Below are the code and all the weights of a small trained network. Each question names an input and a class and asks about switching units off, where a switched-off unit gives its printed mean instead of its output.

import numpy as np


def w(rows, s, z=0):
    codes = np.array(rows[::2]) - 128.0
    scale = np.full(codes.shape[1], s)
    scale[-1] = z or s
    return codes * scale


def f(y):
    return y / 2 * (1 + np.tanh(0.7978845608 * (y + 0.044715 * y**3)))


def log_softmax(a):
    a = a - a.max(-1, keepdims=True)
    return a - np.log(np.exp(a).sum(-1, keepdims=True))


def net(x, mask):
    res = np.array(x, float).reshape(1, 8) / 4 @ E
    y = f(res @ A[0][:, :-1].T + A[0][:, -1])
    res = res + np.where(mask, y, B[0][:, -1]) @ B[0][:, :-1]
    return log_softmax(res[-1] @ U[:, :-1].T + U[:, -1])


A, B = {}, {}
E = w([
[222,112,142,125,128,126,72],'x0',
[80,163,88,143,57,126,51],'x1',
[111,122,118,30,116,138,119],'x2',
[128,107,22,101,156,108,131],'x3',
[89,116,130,126,211,137,41],'x4',
[112,125,159,119,133,12,135],'x5',
[104,2,137,145,112,126,128],'x6',
[127,127,127,126,127,129,129],'x7',
],0.0081)
A[0] = w([
[82,177,126,125,143,132,153,115],'neuron 1',
[112,138,125,133,93,95,90,69],'neuron 2',
[129,125,84,164,139,244,141,47],'neuron 3',
[252,117,143,99,115,114,60,56],'neuron 4',
[118,103,169,139,104,145,120,242],'neuron 5',
[40,146,109,148,84,137,112,95],'neuron 6',
[72,121,151,115,197,151,217,158],'neuron 7',
[139,119,158,14,106,130,102,216],'neuron 8',
[95,122,149,128,229,131,57,58],'neuron 9',
[118,140,210,125,109,165,117,60],'neuron 10',
[193,104,164,99,214,141,185,2],'neuron 11',
[160,136,119,232,150,108,123,246],'neuron 12',
[140,112,24,131,160,103,146,116],'neuron 13',
[113,136,140,135,150,10,130,63],'neuron 14',
[184,122,115,120,76,119,183,54],'neuron 15',
[144,128,113,132,57,118,164,55],'neuron 16',
[92,145,218,123,120,146,128,145],'neuron 17',
[113,15,132,139,108,142,137,75],'neuron 18',
[133,147,97,149,52,118,50,45],'neuron 19',
[173,217,123,107,166,128,132,67],'neuron 20',
],0.013,0.0047)
B[0] = w([
[104,125,104,145,103,79,121,176],'neuron 1',
[129,86,158,133,139,134,111,153],'neuron 2',
[48,27,111,29,114,133,126,223],'neuron 3',
[139,72,38,139,117,20,214,223],'neuron 4',
[109,166,69,117,203,143,115,219],'neuron 5',
[188,77,112,198,135,112,146,215],'neuron 6',
[174,77,76,186,127,117,142,245],'neuron 7',
[174,158,89,120,77,249,89,253],'neuron 8',
[71,180,191,168,100,158,239,242],'neuron 9',
[177,153,183,59,144,80,152,185],'neuron 10',
[140,54,200,212,156,163,70,220],'neuron 11',
[189,174,71,106,76,222,94,247],'neuron 12',
[230,215,170,76,208,98,148,216],'neuron 13',
[58,31,110,35,113,162,109,210],'neuron 14',
[65,171,177,153,138,182,188,179],'neuron 15',
[68,136,162,162,158,151,184,169],'neuron 16',
[179,167,129,83,170,99,139,216],'neuron 17',
[64,203,140,138,102,62,41,223],'neuron 18',
[137,67,195,204,191,145,101,207],'neuron 19',
[37,178,132,146,142,83,25,213],'neuron 20',
],0.022,0.0067)
U = w([
[141,72,153,160,169,164,111,91],'0',
[66,63,130,9,131,169,139,112],'1',
[65,173,150,133,130,185,225,107],'2',
[73,181,102,124,124,99,73,97],'3',
[170,157,141,44,198,136,158,118],'4',
[137,105,44,144,105,102,178,152],'5',
[125,137,88,108,141,181,137,250],'6',
[153,147,79,109,86,212,121,106],'7',
],0.011,0.014)

Each question gives the input, the list of numbers given to net, and the class t.
The units are the neurons (one row each of A and B). Each row of codes is followed by its name. A weight is (code - 128) times the scale printed after its matrix; where a second scale follows, it is the last column's (A, B and U).
mask holds one flag per neuron, in row order. A switched-off neuron (its flag False) gives its mean, the last column of its row in B, instead of its output. The means were averaged over made-up inputs and are rounded, as every weight is.
A unit's drop is (log p(t) with every unit on - log p(t) with that unit switched off) / (log p(t) with every unit on - log p(t) with every unit switched off).
The circuit of an input: a set's keep is (log p(t) with only the set's units on - log p(t) with every unit switched off) / (log p(t) with every unit on - log p(t) with every unit switched off). Starting from the 12 units with the biggest drops (on a tie, the unit counted first), units are removed one at a time, each time the one whose removal leaves the highest keep (on an exact tie, the one counted first), for as long as the keep stays at least 0.8.
units of the circuit, in order: the units of the circuit, biggest drop first
most important unit: the unit with the biggest drop
k most important neurons: the k neurons with the biggest drops, biggest first
drop when u is switched off: that unit's drop, to one decimal
input [2,-4,7,0,-1,-6,-4,-1], class 7: units of the circuit, in order => neuron 8
input [-6,8,7,-6,3,5,4,4], class 0: 2 most important neurons => neuron 6; neuron 19
input [7,1,-8,-2,8,-4,-8,5], class 2: 2 most important neurons => neuron 9; neuron 18
input [-6,6,0,0,-1,1,0,-2], class 0: 2 most important neurons => neuron 4; neuron 19
input [-4,8,2,8,-8,5,2,3], class 0: 4 most important neurons => neuron 6; neuron 19; neuron 9; neuron 2
input [-8,0,-2,5,-6,6,-8,-2], class 3: 4 most important neurons => neuron 20; neuron 4; neuron 3; neuron 1
input [-4,0,-6,1,8,1,8,6], class 2: 2 most important neurons => neuron 9; neuron 20
input [-8,7,-5,-8,2,4,-2,8], class 4: 2 most important neurons => neuron 17; neuron 10
input [-7,-8,-8,5,-6,4,-7,1], class 0: 2 most important neurons => neuron 11; neuron 7
input [-7,8,3,-8,-4,-8,-7,-3], class 0: 4 most important neurons => neuron 6; neuron 19; neuron 14; neuron 13
input [7,2,3,6,-7,-8,2,1], class 1: 2 most important neurons => neuron 3; neuron 9
input [2,-6,0,0,7,-5,4,6], class 2: 3 most important neurons => neuron 9; neuron 19; neuron 6
input [6,-4,4,6,0,4,4,-3], class 4: drop when neuron 9 is switched off => 0.1
input [-7,4,-6,3,4,-4,-6,4], class 5: drop when neuron 6 is switched off => 0.8
input [-2,4,8,-1,-4,-1,5,2], class 7: drop when neuron 8 is switched off => 1.3
input [-4,4,-4,2,-6,-4,5,4], class 2: most important unit => neuron 16
